Below is a small trained network, with its code and all its weights. Each question gives an input and a class and asks what happens when units are switched off, that is, made to give their printed mean instead of their output.

import numpy as np


def w(rows, s, z=0):
    codes = np.array(rows[::2]) - 128.0
    scale = np.full(codes.shape[1], s)
    scale[-1] = z or s
    return codes * scale


def norm(h):
    return h / np.sqrt((h * h).mean(-1, keepdims=True) + 1e-5)


def f(y):
    return y / 2 * (1 + np.tanh(0.7978845608 * (y + 0.044715 * y**3)))


def log_softmax(a):
    a = a - a.max(-1, keepdims=True)
    return a - np.log(np.exp(a).sum(-1, keepdims=True))


def net(x, mask):
    res = np.array(x, float).reshape(1, 4) / 4 @ E
    u = 0
    for l in range(4):
        y = f(norm(res) @ A[l][:, :-1].T + A[l][:, -1])
        res = res + np.where(mask[u : u + 6], y, B[l][:, -1]) @ B[l][:, :-1]
        u += 6
    return log_softmax(norm(res)[-1] @ U[:, :-1].T + U[:, -1])


A, B = {}, {}
E = w([
[126,142,126,144,135,112,253,115,132,140,155],'x0',
[129,128,123,126,131,129,130,131,128,130,128],'x1',
[129,128,126,130,128,127,129,126,127,127,128],'x2',
[247,149,131,150,143,125,127,124,122,152,136],'x3',
],0.0052)
A[0] = w([
[58,131,152,102,131,123,161,148,138,154,120,64],'0.n0',
[119,121,137,129,122,111,251,128,123,122,132,179],'0.n1',
[87,143,127,148,129,111,152,117,127,140,126,38],'0.n2',
[67,161,116,149,140,138,141,115,127,163,147,42],'0.n3',
[89,130,80,99,154,143,163,139,142,139,128,11],'0.n4',
[61,106,153,157,96,102,156,102,116,78,135,138],'0.n5',
],0.013,0.0012)
B[0] = w([
[176,78,115,89,94,163,121,224,156,79,71,186],'0.n0',
[2,139,92,95,168,178,223,81,172,126,185,250],'0.n1',
[138,162,101,116,138,195,75,91,150,161,164,158],'0.n2',
[171,156,97,43,117,160,68,96,139,100,193,162],'0.n3',
[183,71,104,129,158,192,116,120,98,122,175,164],'0.n4',
[166,65,101,74,137,178,81,176,110,56,121,194],'0.n5',
],0.0059,0.015)
A[1] = w([
[126,155,139,168,151,141,146,85,138,153,127,7],'1.n0',
[167,135,163,144,119,105,106,124,116,149,109,99],'1.n1',
[5,124,135,150,123,108,117,119,116,121,124,115],'1.n2',
[98,118,169,201,127,74,140,102,131,143,115,2],'1.n3',
[72,167,182,111,103,85,134,120,135,166,87,31],'1.n4',
[100,172,141,167,138,88,181,101,127,175,139,63],'1.n5',
],0.017,0.00033)
B[1] = w([
[105,114,177,136,98,61,105,103,144,133,97,191],'1.n0',
[56,180,138,144,132,235,96,104,159,139,106,231],'1.n1',
[217,63,119,91,113,13,88,205,79,108,93,254],'1.n2',
[172,116,115,146,146,161,3,164,111,143,108,135],'1.n3',
[127,110,97,65,151,125,157,145,103,150,104,152],'1.n4',
[168,163,208,215,61,46,178,69,117,115,144,234],'1.n5',
],0.008,0.0064)
A[2] = w([
[134,183,152,194,140,21,183,66,133,162,183,90],'2.n0',
[86,130,150,93,155,71,220,166,140,202,77,123],'2.n1',
[133,160,217,181,86,2,241,37,156,146,134,109],'2.n2',
[110,133,139,184,128,31,198,86,86,186,166,124],'2.n3',
[177,175,113,200,174,111,175,95,116,225,161,88],'2.n4',
[207,149,214,208,51,63,183,67,103,96,138,2],'2.n5',
],0.01,0.00073)
B[2] = w([
[118,101,195,164,79,74,168,107,188,126,116,209],'2.n0',
[169,136,150,158,60,186,84,97,143,90,136,158],'2.n1',
[120,91,199,226,2,12,144,71,127,65,169,253],'2.n2',
[73,117,216,166,39,113,122,135,175,89,58,201],'2.n3',
[66,111,116,108,96,45,122,161,112,104,105,149],'2.n4',
[127,79,110,89,133,209,163,110,175,83,198,211],'2.n5',
],0.0093,0.012)
A[3] = w([
[176,159,157,192,139,107,27,125,95,132,128,3],'3.n0',
[182,133,148,213,146,252,77,131,138,133,141,160],'3.n1',
[144,75,140,151,134,22,49,234,41,97,47,53],'3.n2',
[214,143,170,177,116,151,123,113,95,150,157,10],'3.n3',
[193,106,121,115,112,21,45,221,89,137,60,39],'3.n4',
[246,84,121,74,107,152,69,136,95,115,139,92],'3.n5',
],0.012,0.00049)
B[3] = w([
[92,132,123,134,142,162,188,96,154,122,162,165],'3.n0',
[132,159,149,148,121,107,118,158,99,157,71,255],'3.n1',
[254,107,84,92,172,100,135,157,83,166,159,251],'3.n2',
[56,138,108,74,108,103,167,159,128,117,114,131],'3.n3',
[175,119,82,115,207,29,74,141,86,163,131,241],'3.n4',
[90,181,163,202,139,40,187,62,128,193,143,248],'3.n5',
],0.0082,0.0096)
U = w([
[238,116,89,121,214,2,97,150,57,191,136,255],'0',
[89,234,170,177,141,219,63,152,111,185,14,116],'1',
[90,82,54,30,169,253,156,139,154,64,193,79],'2',
[113,84,212,189,26,56,163,85,166,63,146,71],'3',
],0.0071,0.00047)

Each question gives the input, the list of numbers given to net, and the class t.
The units are the neurons (one row each of A and B). Each row of codes is followed by its name. A weight is (code - 128) times the scale printed after its matrix; where a second scale follows, it is the last column's (A, B and U).
mask holds one flag per neuron, layer by layer. A switched-off neuron (its flag False) gives its mean, the last column of its row in B, instead of its output. The means were averaged over made-up inputs and are rounded, as every weight is.
A unit's drop is (log p(t) with every unit on - log p(t) with that unit switched off) / (log p(t) with every unit on - log p(t) with every unit switched off).
most important unit: the unit with the biggest drop
top k neurons: the k neurons with the biggest drops, biggest first
k most important neurons of layer l: the k neurons of layer l with the biggest drops, biggest first
drop of u: that unit's drop, to one decimal
input [-4,-7,0,-4], class 0: most important unit -> 2.n5
input [0,2,-4,-5], class 0: top 3 neurons -> [0.n1, 2.n5, 1.n1]
input [-7,6,7,1], class 1: top 2 neurons -> [0.n1, 1.n2]
input [0,5,-8,7], class 1: top 2 neurons -> [1.n1, 0.n1]
input [-6,3,2,3], class 1: top 2 neurons -> [0.n1, 0.n5]
input [-3,1,1,-5], class 0: top 2 neurons -> [0.n1, 2.n5]
input [-1,-1,-8,-1], class 0: top 2 neurons -> [1.n5, 2.n5]
input [-3,3,6,7], class 1: top 2 neurons -> [1.n1, 0.n1]
input [-3,-8,6,1], class 1: top 2 neurons -> [0.n1, 0.n5]
input [-5,-4,4,7], class 1: top 2 neurons -> [0.n1, 1.n1]
input [0,-6,4,-2], class 0: top 2 neurons -> [0.n1, 2.n5]
input [-1,4,5,6], class 1: drop of 0.n1 -> 0.9
input [4,5,3,-1], class 2: drop of 3.n1 -> 0.0
input [-1,-7,5,-6], class 0: drop of 0.n1 -> 1.6
input [1,-3,3,-6], class 2: 2 most important neurons of layer 1 -> [1.n2, 1.n5]
input [-7,3,1,4], class 1: most important neuron of layer 2 -> [2.n2]
